Each row comes from the steps of one walk. Every step used is in the known rows, and no mark comes twice. Write the walk behind each row, first mark first.
Each row is shifted at random along 6 fixed directions that mean nothing.
Known rows:
deta lagiru zenel sezuzit roved poti fidu posizim bupivul: [ -68 -223  195 -504   34 -168 -104 -326   76  261 -164   -5  246  -89
   17  288 -169  -40  155 -245  -73 -162  -20  183   63  -75 -299  392
  342  118 -191   38    3  389 -137 -341 -270  309 -273  246   36   87
 -173   81  304 -440  -64  185  101   84  -12 -259]
lagiru redas dunu poti posizim zenel deta: [ 409   44 -268 -178  -40  206  128  125  147  -65  479 -289  183 -163
 -250 -156  164   39  120  -67   25 -414  164  328  146  471 -197  255
 -241 -153 -325  -91  -65 -101   -4  248 -170  113 -171 -204  203 -305
 -112   51   98 -102  391 -682   30  178   39  334]
posizim roved redas bupivul lagiru zenel sezuzit: [ 362   25 -482 -223 -161  250  320  321  -41 -202   13   33   77 -158
 -232   95  287   94   91 -572  119  -50  344  237   57  172  -79  166
 -127 -285  581 -145   13  336  107  192  280 -154 -150   86 -181  136
  107  373 -240   77  267 -206  -31 -119 -264   43]
roved redas lagiru zenel sezuzit poti posizim fidu deta: [ 236 -111  187 -389  113  241  -62 -203  265   21  493 -512  400   92
 -295   -1   82 -118  105 -214  282 -425   73  226  327  242 -138  624
  -12  120 -589  -63   50  108 -196  317 -557  595 -210  -91   93 -459
 -177  328  204 -483  252 -247   13  276  -98   43]
bupivul redas lagiru zenel sezuzit roved poti posizim: [ 143   68 -446   -5 -222  426  -70  348   21  176  134   -6 -468    4
   36  -48  209  184  -91 -176 -160  -91  110  -39 -124  250  192  331
 -565  -46  876   63 -305  178   58  -69   77  -30  -57 -195 -168  122
  124  522 -112  378  103  187 -122 -178 -551 -131]
dunu poti roved redas bupivul lagiru zenel: [ 379   17 -465 -169  -57  382   94  307  205 -124  313   -5  -41  -66
  -87 -167  162  110  167 -194  -50 -328  169  510 -144  287  -37  261
 -410 -157  397 -305   90  280 -154   47  -70  201 -310  -68  -64  -72
  162  210 -115 -141  238 -248  103  189 -257  -72]
posizim bupivul roved poti fidu deta redas lagiru zenel sezuzit dunu: [   1 -122  -84 -532  118 -227  359   14  -10  -50 -130  -35  467 -220
 -197  192   74   57  230 -272   -6 -391   37  363   62   19 -390  194
  317  -36 -294  -32  207  386   74   91 -199  117 -332  233  -53  -48
 -380   65  145 -445  319 -245  227  118  -67  215]
redas dunu poti roved: [ 116  -39 -119 -118  -37   54 -226 -105    4  200 -161  437 -205 -107
  236  274 -355   88  123   58 -145  -45   51  154 -235  101  108 -106
  -16   85  206   83    6   42 -259 -425  -23 -321  131  176 -193  322
  405 -102  -74   48 -292  587  -45   28  -67 -374]
posizim sezuzit poti roved redas bupivul lagiru zenel deta: [ -64   55  404 -425   39 -365  329 -301 -282   37 -499   96  227 -103
   32  529   44  169  243  -71 -122   -9  -16  262  -33 -182 -299 -141
  224  403 -142  -13  247  103   -2 -312 -261 -432 -149  130 -217   13
    8  -78  107  -87  -33  365  169  112 -362  172]
bupivul dunu redas lagiru zenel deta sezuzit: [ -99  187  184 -148  106 -304   -5  133  -15  491 -178    0 -135   25
   43  127   48  202   76  243 -397 -335 -106  -76  -28  -63 -172  148
   73   85 -271  227 -183   57   -7 -315 -446 -151  -81   51  100  236
 -484   65  332 -142   78  325   22  320 -193  236]
sezuzit roved poti posizim zenel deta redas: [ 274  234  -18  112   43   10  571  288 -139 -175  180 -421  118  104
 -291  -75  435  175  134    4 -192 -309  -89  115   86  276 -303   23
 -359   43  -98  -80   73  -57  240  474  -48 -206 -529 -192  -54 -266
 -682  219 -126   82  491 -412  180  -97 -535  705]
posizim sezuzit poti bupivul lagiru: [-304  -53 -275 -101  -85  164   70   98   71  -11 -153  267 -356  -80
  281  -41    5  143 -271 -277   -7  -32  -31   65 -168  109   19  233
   40  -62  623  146  -40  148  105 -122 -209  142 -245  -69 -287  170
  -14  267   55  135  101  172  -86 -138 -295 -162]
zenel roved redas bupivul: [ 189 -101 -194 -415  -51  -57  -84 -187  165   68 -169  228   81 -159
  141  320 -195  110  272  -11  -30 -283   85  253  -92 -148 -233  128
  136    9  176 -138  144  538 -195 -272   62  -43  -26  228  -33  248
  125  -84   20 -357  -95  365   90   74  -49 -419]
fidu deta lagiru redas: [-206  147  367  -36  172 -118    3    9 -273  174   39 -214  148  118
 -281   98   63 -125  -49  229 -157 -100 -157 -363   19  -13  -26  101
  -37  124  -80   25  -98 -118  220  222 -128 -118   80  -25  -97   97
 -338   49  176  178  106  192  -62 -204 -116  321]
sezuzit poti roved redas lagiru zenel: [ -47  -14  153 -169   17 -109  219 -119 -247  -22 -296   62   86  -57
  -21  291   -2  100  138   43 -196   52  -29   53 -159  -58 -134 -179
    5  263  153   24  144  -25   23  -75   42 -360  -95   65 -273   45
  115  -42  -52  109 -109  265  115 -213 -371   77]
lagiru redas dunu poti: [ -66 -176  -39 -307   12 -188  -19   25   10  278 -129  117   89 -228
 -100  161 -150  -84 -159  -64  -74   22  154 -216  -24  115  -98   43
  471 -259  -18  270  -68 -101   29   96  -20 -100  282  108    2  259
  -21  -61  200 -118   36   99 -177   -9  378  -39]
dunu poti roved redas lagiru zenel sezuzit: [  -5   25  -17 -220   33 -325  327  207 -178   63 -309   96   27 -129
  -96  174  132  134   92   78 -279  -66   19   33 -189  -88 -229 -103
  187  -80  216    0  158  189   53  -11    8 -405  -48  100  -65  227
 -233   -2   25  -92  100  236  157   97  -96  182]
deta redas bupivul lagiru zenel: [-191 -190 -309 -176  -27 -282  -18  290 -100  290 -357  262 -123 -190
    1   81    2   23 -168  -30 -273  -38   89 -226 -193  -22 -121  116
  375 -302  530  337 -218  328  181 -109  220  -66   21  313  -16  553
 -200  175  102   15  -88  129  -69 -282   61  -93]
sezuzit poti roved redas: [ 150  140  -70   53  -31  278  350  107 -126 -277  145 -110   44   73
 -191  -59  237  109    6  -46    2  -33   15   63  -49  174  -18  -57
 -410  174  238 -116  112 -193   89  373   75 -178 -188 -217 -304 -250
   87  168 -221  295  207 -165   69 -253 -548  285]
zenel sezuzit roved redas bupivul lagiru deta: [ 296  -19 -266 -276 -255  129  252  203  -99   -7 -149 -140   39  -83
 -278  182  220   60   23 -434 -126   41  179  -18  -52   69 -177  115
  -52 -252  606 -195   29  304  137  178  149 -232 -133  109 -190  233
 -289  327 -122  -14  291   62  -15 -147 -204  115]
redas lagiru zenel deta sezuzit roved poti fidu posizim bupivul: [ -11 -132 -124 -179    3  -23  -15   67 -133  256 -147   14  -99 -131
    2  283  -22   -6   52 -155 -184 -106  -21   41  -55  198 -125  266
   47  -42  321  188 -153  344   73 -112   14 -104 -243  162 -114  315
 -226  259   38    3   26  254   14 -160 -223  -52]
redas lagiru zenel deta sezuzit roved poti bupivul dunu: [ 182   33  557 -266  228    4  -91 -160 -111  469   83 -270  231  124
 -175  415   59 -106  200  -50  -20 -225 -100  222  217  266 -133  412
  -80  385 -503   90 -103  102 -161   44 -494  146 -225   47 -104  -44
 -146  210  222 -231  150  361    9  311 -366  142]
redas bupivul roved poti fidu deta: [ 117  -72 -131 -116  301  -30  303  403  -37   74  172 -196  282  -64
 -408   83  230 -124  -62 -138  121 -336  -16   65  162  355  -78  267
   51 -156 -139  190   17  225  128  741  -46  255  -98   61 -176  -56
 -430  388  -29 -230  486 -197   70   -7 -175  402]
lagiru redas bupivul roved: [ -12  -93   11 -304   39 -119  -35  -62 -101  258 -269  214   79 -242
  -22  397  -90  -29   29 -110  -37   30  171    2   -6   72  -34  -29
  208   -7  209  163  -53  111   17  -50  128 -195  327  114 -193  252
  344    6   59   34  -55  316 -138  -91   36 -111]
posizim sezuzit dunu redas bupivul roved: [ 291   92 -114 -251 -305  372 -219 -437  216 -119   -3  259 -115  -61
  347  212 -214  252  333 -362   -7 -161  239  649  -42   65   20   49
 -267  240   92 -253   91   98 -374 -770 -383 -118 -239  -28 -182  -54
  622  -10  -58   -7 -219  230  -27  196 -307 -354]
bupivul redas lagiru deta sezuzit roved poti: [  80  155   28 -245  -91  280 -336 -223  106  249  -43  184 -239   38
  295  233 -103  187  256  146 -146 -262  -42  276 -141  -30   63  251
 -410  451  257  -76  -47   65 -284 -610 -340  -57 -136 -117 -176   26
  464   45   75   50 -229  470  -12  114 -549 -438]
fidu zenel deta sezuzit poti posizim bupivul lagiru redas dunu: [ 116  -63 -126 -272   64  156 -116   17  228  150  470 -317   85  -37
 -107  -89   36  -22   40  -97 -119 -614 -106  200  107  379 -158  660
 -144 -105 -130  -17 -175  381   19  138 -450  677 -414  -97  133  -94
 -522  317  321 -322  377 -193    0   77 -141  104]
fidu lagiru zenel deta sezuzit roved poti posizim bupivul redas: [  77  193  180  -84 -131  155  -69 -258 -239   99  -93  -26 -132   39
   60  361  -31  240  277  -15 -343 -130  -69  213  -78  -34   63   44
 -582  483  335 -207 -101  166  -36 -588  -55 -357 -200  -76 -180   32
  248  100   -1  375 -182  498  130 -180 -683    1]
dunu poti posizim fidu zenel deta: [  16   12  806 -253  349 -294  248 -293 -136  169   95 -116  396  134
 -176  272   32 -105   26   -2  189   63  -15   -2  177   94 -118  -26
  217  398 -708   69  198 -192 -117  294 -335   -3  224   -8  -16 -446
 -141   36  164 -240  114  253   33  392  -13  288]
poti posizim bupivul lagiru redas: [-512   81  131  126  138 -312  -45   16 -191  335 -425  228 -460  -54
  391  138  -99  227 -120  307 -206  -75 -217 -153 -122  -26  134 -142
  -81  310  248  282 -179   15  179 -499  -48 -290  250   -4  -99  181
    0   50  140  405 -250  586  -11 -110 -270   30]
bupivul dunu redas lagiru deta sezuzit poti fidu: [  31   10 -387 -272 -102  101  -89   99  222   82   14   91  -86  -88
   92 -165  -80  172  134  -23 -244 -393   44  216 -194    5 -135  227
  -41 -119   21  -34  -46  136 -131 -389 -345  166 -255   84   67   69
 -164   37  163 -273   11 -198   81  153  -70 -104]
bupivul roved poti posizim zenel deta: [   5 -111   70 -569  106 -323   59 -158   91  183 -303  118  183  -63
  163  326 -180  138  358   22  -95 -287 -104  282 -162 -266 -162   68
  165  219  -96 -132  261  478 -173 -441 -189  141  -42  312   59  -26
 -151 -105  126 -549 -120  383  184  321  -81 -323]
redas lagiru deta sezuzit poti fidu zenel roved: [  43 -328   33 -601  -55 -252  -71 -273 -187  101 -335   21  433 -195
 -149  335 -222 -233  285 -220  -73   55   80  116 -162 -114 -273   97
  529  -93  -38  -93  154  363  -92 -244    3   12  -66  510   -2  232
  -93 -101  115 -491 -214   46  102 -100  313 -246]
posizim roved redas dunu poti bupivul lagiru: [  48  102  299 -332   37 -216  141 -245 -251   45 -520  419  156  -57
   76  574 -140  155  254 -163   -3  127  184  145  -77 -289  -33 -278
  188  344   92  -43  210   74 -172 -438   53 -628  229  299 -315  248
  528 -108  -88   61 -351  713   32   56 -268 -195]
lagiru deta sezuzit redas: [ 415  -80   59 -577 -234  334 -313 -682  220 -216  188  -61  425  -79
   49  156 -237  -54  511 -154   69 -242  140  675  -15   72 -216  220
 -205  311 -286 -539  240   21 -349 -567 -371  248 -318   43   43 -355
  505 -315   67 -347 -157 -314   42  200   49 -416]
bupivul roved poti posizim fidu: [ -68   56 -438  -13   92  -48  521  581  -26  -43  -17  -18 -114  -37
 -178 -163  307  151 -161 -128  -32 -178  -55 -191  -46  116   -4  119
  -70 -254  387  203    3  129  288  471  162   -2  -91  -25 -115  -31
 -582  410 -156   23  409 -187   56 -134 -313  287]
lagiru redas bupivul dunu: [-177 -189 -379 -280   51    0 -279   77  299  325  -31  186 -146 -300
  202   49 -221   29  -93   21 -111 -413   28   95  -43  196  -84  338
  258 -252  103  278 -185  247  -17 -159 -215  360   13   15   18  290
    6    2  306 -239   71   27 -136   23  194 -262]
zenel roved poti posizim fidu: [ 405    1 -752 -167 -177  235  436  250  169 -459  286  -98  108 -149
 -151 -263  214  196  200 -177   96 -384   71  359  -45  148 -268  185
 -296 -258  228 -275  178  342   59  255  264   61 -444  -51  120 -276
 -336  122 -245 -205  389 -735  301  -88 -208   87]
dunu poti posizim roved redas lagiru deta: [ 171  -71 -428 -123  -36  117  242  428   51  -69  203 -103  -45  -74
 -167 -284  178   -7  -55 -198   34  -99  131   95 -133  323  -32  129
  -86 -365  369 -132   67   86   89  248   85   80  -99   42   54  -65
 -294  232  -88  -81  262 -390    5   36   94  120]
posizim bupivul roved redas lagiru zenel deta: [ 112   63  -57 -282  173  -62  347  236    0   75   51 -131  230 -110
 -190   92  280   76  176 -187   54 -354   63  317  149  168 -275  230
  -21  -29 -131  -60   65  306  131  243 -113   60 -238   82  -42  -36
 -312  218   78 -210  429 -200  104  219 -233  317]
roved redas lagiru deta: [ -82 -218 -586 -176 -157  120  -70  383   66   28  -70  -23 -144  -96
 -134 -171   13  -64 -192 -142  -60  -48  152 -292 -188    7   56  267
  139 -481  711   48 -111  257  161   80  214   79   30  234   -9  413
 -207  248  -46    1  -19  -73 -138 -275  159 -226]
lagiru zenel deta sezuzit: [ 194 -148   82 -340  -87  -86  124  -45 -223   97 -115  -37  207 -120
 -243  361   93  -98   45 -259 -114  189  145  -41   21  125 -169  107
   58  -55  274  -35  -84  191  185   50  208 -168  -21  154  -30  173
 -114   68  -14   97  164   78 -104  -21   11   38]
sezuzit redas lagiru zenel roved poti: [ -74 -100 -196 -231 -209  -74 -107 -177   -6  110 -348  178 -210 -199
  326  226 -190  240  204   42 -473 -124   38  127 -334 -139 -292  -13
  107   23  452   68  -24  274  -70 -591    0 -331 -271  157  -69  379
   87  -99   98  -49 -317  314  100 -260 -193 -282]
deta sezuzit redas lagiru zenel roved poti fidu posizim bupivul: [-121  119  -25   -7  -72  -45  118  -87  -70   91 -146   93 -226  -63
  102  160  107  244  -72   52 -262 -251  -91  -62   47  115 -193  245
  -34  194  201  344 -162   38   87 -134 -195 -281 -341 -188 -197  129
 -196  303   76  258   56  241   35 -278 -575  167]
posizim fidu sezuzit roved: [ -91  160  -98   16    2   81  328 -200   20 -374  -51  195    1 -153
  142  109   19  208  103 -247  -35 -174   21  190   61    4 -240  -24
  114   18  -51  142  155  -27   54   27 -171 -263 -346 -165 -248 -128
  -95  106  -89   -7  148  -98  110 -193 -338  155]
bupivul lagiru deta redas dunu poti fidu sezuzit roved: [-309  224  -27   69  151  113  -30  348  -51  418  -66  148 -457   64
  118   16   73  101 -234   94 -356 -231 -203 -287 -194  184   77  301
 -201   -2  487  275 -271  -54  167    2 -315  -28  -94 -126 -270  341
 -320  323  165  209  175  462 -182  -92 -443   34]
dunu poti posizim fidu sezuzit redas lagiru deta: [  68    0  198 -121   65  -39  344   16 -157  -59  116 -148  178    7
 -248  -32  156  -33  -64 -183   65  102  115  -28   16  235  -82  -49
   55   23 -123   28  127 -255   46  315 -103 -168   62  -31  -73 -326
 -189  208  -18    3  163 -188   30   16  -30  380]
bupivul dunu poti fidu posizim sezuzit: [ -59  112  110 -149   28 -354  432  114 -259   42 -321  138  128  -39
 -222  154   86  204   -2  -58 -208   86   48 -126  -47 -219   -7 -305
  133  117 -174  123   77 -156   49 -120   -7 -451  155  118  -68  -41
 -225   41   27   63   10   80  170   80 -164  429]

Which walk is each row?
[ -81    8 -121 -201  157 -250  495   85    1 -252   50 -112  320 -193
 -154  -20  240  102   83 -163 -127 -444    9  146  105   43 -569  238
  389 -205 -352  213   68  277  219  368 -213   79 -538   20   60  -99
 -751  181  169 -383  423 -576  249  -77 -145  507] => posizim fidu zenel deta sezuzit redas bupivul lagiru
[ 139   21 -418 -119  -81  135   61  269   14 -106   97  -28    1  -92
 -112 -144  140  132   98  -97 -195 -412   86  341 -101  191 -131  245
 -321 -137  227 -160 -128  325   73 -104 -102  136 -302   56   -8   90
 -146  158   26   30  201 -314  149   35 -212  206] => poti bupivul dunu redas lagiru zenel deta sezuzit
[ -55 -161    3 -514   63 -107   30  -60   36  282 -174  189   80  -16
   55  242 -141  -24    1 -102  107  -88  -24  -87 -128  -47  -87  252
  176   51  305  -27   84  392   -1  -23   37  154  140  253  -88  141
 -124   80   76 -262   31  454  -76   45  -18 -395] => zenel roved poti posizim bupivul lagiru deta redas
[-124  -66  460 -116   -8 -466  148 -186 -322  170 -314 -235  149   35
 -107  214   -5  -11   28  -92  -93  161   50 -139  105   13  -33 -206
  277  136 -387  142  -24 -136   99 -215 -198 -291  230  175   60  -82
 -286   83  121   56 -159  208  -14   36  133  403] => poti posizim sezuzit dunu redas lagiru zenel
[ 223  116  -46 -199  -95  212 -135    3  160  216  198 -111 -113  -28
   66   40  110  200  212   -1 -197 -352   44  364    9  123  -89  321
 -340  186  -66  -50 -120   95 -225 -320 -401  103 -269 -195   65 -126
   89  162  198 -125   89   -5   97  287 -382  -20] => bupivul redas lagiru zenel sezuzit dunu poti
[ -33   70  135    0   91    8  317  -32 -215 -292  -64 -127  265   18
 -326  159  156  -26  -29 -281   12  -29   76  -87  118  -14  -40  -12
   28   66  -57   43   85   -5   84  404  -80 -119   40  -52 -328 -138
  -24  318 -121   68  135   47   92 -234 -297  366] => poti fidu sezuzit roved redas bupivul lagiru
[ 489 -121 -163 -331 -225  151  184  124  -73  -20  172 -395  402  -20
 -567  -27  265 -114  141 -529  -17   25  287  114  156  163 -259  334
   -3 -270   20 -210  -81  185   23  203  111  103 -308  228   94    5
 -288  332  -12 -188  248 -525   68  -72  -16  215] => deta lagiru zenel sezuzit roved redas dunu
[ -48   60 -645  100   -8  228   45  572  212   52  176   23 -402  -82
  -32 -285  125  205 -264  132 -236 -497  -31  -91 -115  270   40  366
 -249 -314  479  201 -209   58  135  135 -105   58 -245 -116  -51  284
 -361  299   39  159  264 -120  -25  -83 -278   95] => roved redas dunu poti bupivul lagiru deta
[  70   50  313 -291  -59  -40   93 -211 -296   70 -464  377   30    2
   15  468  -67  129  138 -119 -198  278  128  189 -270 -184   30 -262
 -123  422  489 -229  197    7 -165 -489   71 -562  108  213 -391  195
  553  -74 -103  236 -313  675   78   43 -396 -169] => dunu poti bupivul lagiru deta sezuzit roved redas
[ -95  -55   41  -57  167 -103  151  -63  -21  -29  107 -166  108  -35
  -49   25   12   20   23  -85  100 -277  -14   37  166  178  -90  174
   42   55 -289  162  -44  147   84  146 -125  140    8   -9   29 -253
 -269  250   55  -97   88  -92   79  -79  -98  221] => poti posizim fidu lagiru zenel roved redas bupivul
[-354  117  277  101  182 -317   34   44 -296  369 -321  110 -275   18
  169  162  -38  140  -71  274 -147  -39 -143 -186  -38  104  144 -189
 -117  323  -11  269 -176 -132  193 -311  -83 -386  332   59 -109   88
 -111   85   96  420 -157  502  -57  -28 -224  270] => poti posizim bupivul dunu redas lagiru deta
[   8  -57  240 -132  -67 -310  129   17 -274  253 -377  -36   90  -64
 -124  337  -37   66   49 -111 -436  122  147 -110 -113  -22 -197 -276
  227  -40    0  100  -77  -24   97 -214   13 -511    3  292  -82  359
 -284  -40  111   75  -87  276    2  -59   -2  339] => sezuzit dunu redas bupivul lagiru zenel deta
[  21 -163 -231 -487   23 -238  406   62 -138 -310 -239  146  464 -179
 -198  165   36  -48  158 -347  114  -55  165   65 -108 -181 -316   37
  482 -229  135  -62  271  405   96  216  210  -63 -135  335  -72  102
 -166   -3  -98 -346   85 -199  145 -157  104  -63] => posizim roved poti fidu zenel deta redas lagiru
[ -44   85 -188   93   81  -97  176  277  -90   42  102 -232  -68  -34
  -78 -254  184  115   23  137  -65 -369 -107  126   49  300  -39   77
 -282   19 -162   31 -132  -23  215  -15  -93   36 -125  -14  141 -192
 -416  180   64  133  174 -428  134  -32 -150  459] => poti posizim bupivul lagiru deta redas dunu
[  15 -162   49 -312 -172  539 -450 -299  -11  160  158   55  -34  142
    2  126 -314 -249  -59 -510  187  220  124  -83 -125  172  393  344
 -233   71  642 -260  -99  129 -127 -220  -54  360  196  129 -304   61
  495  291  -47  127 -249  490 -347 -292  -40 -604] => fidu lagiru deta sezuzit poti posizim roved
[-145 -140  -63 -476  -23 -193  -52 -318   41   61 -419  345  -22 -270
  373  480 -224  195  255 -148 -251 -296   -4  354 -174 -142 -354  178
  313  120  234   62   80  609  -46 -586 -212  -80 -312  187 -122  318
   15  -75  196 -245 -126  458   90    9 -193 -345] => posizim zenel sezuzit roved poti fidu deta lagiru redas bupivul
[-189  -81   43 -249  220  -85   98   64   55  171  -34  200    0  -73
   21  120  -82  -11 -108  -69    6 -126    4  -38  -88   85  -13  145
  182   12   91  155   80  107  -49  102 -164   82  119   44 -154   19
  -73  163  109 -171   71  292  -20  120  -28  -84] => dunu poti fidu posizim bupivul roved redas lagiru deta
[  -2  -87 -275 -140  -60  153  171   98  -27 -133 -118   99  -33  -20
  -11  119  -31   42   12 -255 -212  -53    6  -52 -238    8 -157  109
  -15 -140  624  -50   67  311   94  131  146  -37 -328  117 -310  263
 -203  165 -155  -13   90  188   25 -349 -306 -153] => sezuzit roved poti fidu zenel deta lagiru
[ -51 -163 -164 -280 -170 -230  206   -2  -35  -65 -272  115  123 -113
 -167  102  -22   63 -118 -228 -269  -33   85 -192  -67  -98 -223   93
  475 -249  183  154   33  160   76  -24  -38 -117 -219  176  -93  290
 -448  136   66 -118   68   70   24 -189   18   87] => deta sezuzit dunu poti fidu zenel roved redas
